[  39.7   94.8 -124.3   18.4] → -124.3
[  31.3 -164.6   41.8  130.6] → 41.8
[ 0.132 -0.131 -0.100 -0.165] → -0.100
[14.3 -8.6  6.5 -9.4] → 6.5
[-0.42 -0.91  1.36 -1.06] → 1.36
[ 0.161  0.174 -0.142  0.166] → -0.142
---
143  164   83  192   47
 76  160  236   95  117
154  194   68  209   41
gives 95

 27   18   12   15   11  -34
 -5   34   18    7   22  -34
gives 11

3  2  5  3  8  3  9
8  8  7  5  2  5  2
7  7  7  5  3  5  3
gives 5

5  5  7  5
3  1  7  5
gives 7

172   53  101   44   89
 59  170  101  244  142
 94   56  120   25  130
gives 244

753  133  221  915  845  541
514  117  416  922  848  700
gives 845

 97  219  128   93  241  133
 98  230   85   46  216  156
gives 241

2  8  2  3  4  4
3  8  5  3  5  4
gives 4

1  4  3  6
8  5  5  1
3  5  4  1
gives 5

84  90  89  87  22
73  73  81  72  41
30  23  34  27  30
gives 72
---
[[ 13 -16   4  11   2 -43  12]
 [-20 -29 -17 -33  17 -11  40]
 [-10 -34 -18  -5  -2   6  11]] 2

[[192  35  59 159 164 160]
 [141 120 127 138 130 133]
 [ 80 206 155  74 165 243]] 159

[[23 41 34 57 50]
 [92 82 80 79 75]
 [ 9 16 48 71 58]] 34

[[36 26 33 44 50 19]
 [69 31 44 76  8 31]
 [40 49 57 49 20 30]] 44

[[ 503 -130  152 -220 -525]
 [ 674 -111  -98 -193 -484]
 [ 589  -75  124  -47 -353]] 152

[[ 146   83 -247  918  247  122]
 [-700 -223  274 -331  150 -128]
 [-193  365 -260 -477 -455  109]] 918

[[ 31  28  25  24  24]
 [ 42  27  25 -28  17]
 [ 15  22  28  33  30]] 25

[[-484 -800  618  369]
 [-645  277 -189   47]
 [  63  520 -567 -325]] -800
---
7750  4051  6797  1977  3224  3501 gives 7750
38  59  74  85  89  14 gives 38
 27   38    3   -7  -26   14 gives 27
 89  147    2   74  124   69  192 gives 89
 500   938   -24  -953   274 gives 500
 503   471    -6   319   423   652  -755 gives 503
 826  -140  -826   371 gives 826
165  320  625  900  730  302 gives 165
---
-1.072,1.157,-1.014,1.287,-1.222,-1.201
-0.674,-0.041,-0.681,-0.025,-0.691,-0.702
-> -0.681

6.087,10.744,14.558,-16.380 -> 14.558

13.196,-7.650,-3.008,-1.423,-10.458,-7.911,9.227
-12.513,16.173,6.931,3.764,15.651,13.452,-10.326
-> 6.931

-0.01,0.17,0.10,0.15,-0.18,-0.06 -> 0.10

150.161,-195.414,145.542,185.553,128.257
98.200,-228.938,165.051,146.631,17.509
120.185,-191.068,110.214,172.181,85.163
-> 110.214

-138.67,106.56,-12.89,6.97 -> -12.89

-0.256,-1.130,1.364,0.658,0.368 -> 1.364
---
[[ -3.76   0.48   1.55  -3.07  -5.05   4.10]
 [ -2.49   7.24   1.12 -13.54  -7.11   6.69]
 [ -6.24  15.47   6.87  -5.71   0.01  -4.94]] --> 7.24

[ -4.8  13.3 -13.1  15.8] --> 13.3

[-110.210  -13.911  111.941  -55.504] --> -13.911

[-142.484 -159.927  -87.949  152.357] --> -87.949

[[ 0.67  1.70 -1.16 -0.35  0.21  0.41  1.77]
 [ 0.44 -1.27 -1.52 -1.43 -1.35 -1.20 -0.20]] --> 1.70

[[ -0.96 -20.95   2.43  -2.96  -1.80  12.66 -11.86]
 [ -4.58 -14.69  -7.58  -8.49  -2.70   0.51 -13.00]] --> 2.43

[[ -5.4  12.2   2.9  -3.3  -6.7   3.7]
 [ -9.4   2.3  18.4 -20.0  -6.4  -6.2]] --> 12.2

[-1.426  1.248 -0.507 -0.245  0.877] --> 0.877

[  93.58  183.49  -85.92  107.38 -180.75  -94.03] --> 107.38

[-0.177 -0.129  0.157  0.066  0.167 -0.006  0.194] --> 0.167
---
[[-30  -7 -13  10   7   9]
 [-25 -19  11  27  11  14]
 [ -1 -18   7   2  23  25]] -> 2

[[ -7   8 -27   5   5 -16  22]
 [ 16   8  -1 -15  13  33   4]
 [  1   0   0   8  -8 -13 -19]] -> -8

[[  5 -25  34  32  20]
 [ -6  -6   8  12   8]
 [-23  12 -15   3   5]] -> -15

[[-15 -14  -1 -24]
 [ -8  14 -28  14]
 [-30  -5  -6  14]] -> -5

[[  0  -2  15   0 -15  -4]
 [ -1  22  15 -17   6  -1]
 [  1  35  -9  16  -9 -19]] -> 16

[[  3   0   9  -3   0]
 [ 12   1  31 -12  -1]
 [ 12   2  30 -11  -2]] -> 30

[[ -7   9  21  10  17  -3  15]
 [ 13  -3   3  -1  -8  15  -7]
 [  1  17  -6  28 -24 -13   0]] -> -24
---
-0.094  -0.043  -0.050   0.161 -> 0.161
  48.19    98.61   123.85    90.74  -101.63   -63.32 -> -63.32
  42.873  -158.199    74.457   113.042   -57.873 -> -57.873
 0.02   0.14   0.04  -0.13   0.00   0.18 -> 0.18
-0.087  -0.107   0.130   0.181   0.199   0.174   0.016 -> 0.016
 0.0   1.1  -0.9   1.5  -1.0 -> -1.0
 -45.065  -155.738    23.849  -173.771   -72.320   109.035  -158.387 -> -158.387
---
Input:
[[7.483, -15.542, -10.966, -16.145, -11.306, -21.998],
 [10.077, -7.421, 16.610, 5.762, 17.544, 18.928]]
Output: -10.966

Input:
[[1.271, -1.446, -1.147, 0.245, -1.080, 0.698],
 [0.831, -0.966, -0.236, 0.856, -1.365, 0.995],
 [1.256, -1.592, -0.349, 1.581, -2.050, 0.799]]
Output: -0.236

Input:
[[1.050, 1.178, 1.085, 0.329, 1.545],
 [0.267, 0.326, -0.820, 0.463, 0.427],
 [-0.694, -0.512, 0.918, -1.434, -0.120]]
Output: -0.820

Input:
[[1.3, 0.3, -0.2, -1.1, 0.7],
 [0.0, 0.1, -0.3, -0.2, -1.8]]
Output: -0.2

Input:
[[-0.120, 0.114, -0.163, -0.053, 0.040, 0.028],
 [-0.020, 0.037, -0.054, 0.175, -0.180, -0.222],
 [-0.153, 0.113, -0.174, -0.048, -0.034, 0.022]]
Output: -0.054

Input:
[[-5.70, -10.36, -6.94, 1.89, 0.92, -8.27, -5.90],
 [-3.60, 7.55, -5.13, -1.14, -17.36, -1.21, -0.67],
 [-3.16, 15.00, -7.59, -3.57, 0.62, -13.37, -4.98]]
Output: -5.13

Input:
[[0.58, -1.65, 1.65, 0.03, -0.35, 1.34],
 [-0.48, -1.99, -0.51, -0.25, -1.02, -0.75],
 [-1.41, 0.04, -1.17, -0.51, -0.45, -1.82]]
Output: -0.51

Input:
[[-0.7, 16.7, 3.0, -8.5, -11.6, -5.9],
 [-17.3, 12.1, -4.7, -17.2, 3.7, 7.2],
 [-0.7, -1.7, -3.6, -4.0, 16.1, 9.3]]
Output: -4.7

Input:
[[39.381, 174.603, 27.450, 21.318, -46.425],
 [39.381, 17.725, -135.177, 21.318, 120.081]]
Output: 27.450
---
 0.01   0.14  -0.19  -0.11
 0.17  -0.06   0.06  -0.18
gives 0.14

-0.08  -0.70   1.20   0.02  -1.55
-0.32  -0.62   1.14  -1.37   0.54
gives 1.14

-15.63   -6.31   -3.11   13.33 gives -3.11

-0.192   0.007  -1.257   1.569   1.001  -1.694   2.015 gives 1.569

 1.2   0.6   0.0  -0.2
-0.6  -0.3  -0.6  -1.3
gives 0.6

-10.1  -14.6   -1.8   11.8    5.5
 -1.7   -4.4   -2.5   -4.7    1.5
gives 5.5

-0.07   0.11   0.08  -0.18 gives 0.08

 13.700  -13.777    4.344  -16.034  -13.270 gives 4.344
---
Q:  0.53  -0.01  -0.30   1.23  -1.16   0.48
A: 0.53
Q:  0.11  -0.11   0.18   0.12   0.15
A: 0.11
Q:  178.1   -78.9  -113.2   -11.4   119.7   192.4
A: 178.1
Q:   1.290    6.341   17.250   19.554   -9.142  -16.017    5.916
A: 1.290
Q:   0.108   11.189    1.924  -14.278  -17.225    3.499  -16.836
A: 0.108
Q: -140.740    32.065   150.446    70.714   -24.194
A: -140.740
Q: -2.039  -0.211   0.663   1.992   0.230  -1.992  -0.037
A: -2.039
Q:  1.0   1.2  -1.6   0.0  -0.8
A: 1.0
Q: -0.635  -0.213  -1.260   1.151  -0.849
A: -0.635
Q: -0.164   0.116   0.006  -0.011  -0.048  -0.125
A: -0.164
---
 1.675  -0.020   1.002   0.315  -1.107   1.010 ans = -1.107
 0.15   0.15  -0.07   0.17  -0.07  -0.12  -0.14 ans = -0.12
-1.51   1.75  -1.32   1.85   0.21 ans = 1.85
 103.77    -4.09    58.73   -24.57    35.32  -114.93 ans = 35.32
 0.117   0.068   0.013  -0.102 ans = 0.013
-0.1   0.1  -0.4  -1.1   0.8  -1.5   1.3 ans = -1.5
 191.48    93.99   112.09  -175.73    49.38   -94.89    55.94 ans = -94.89
 1.9   1.1   1.4  -1.1  -0.6   0.1 ans = -0.6
 -27.085   -44.741  -129.772   154.796  -113.504  -105.217  -103.329 ans = -105.217
  41.0   175.4  -139.4   -31.9   128.0    85.0    89.9 ans = 85.0
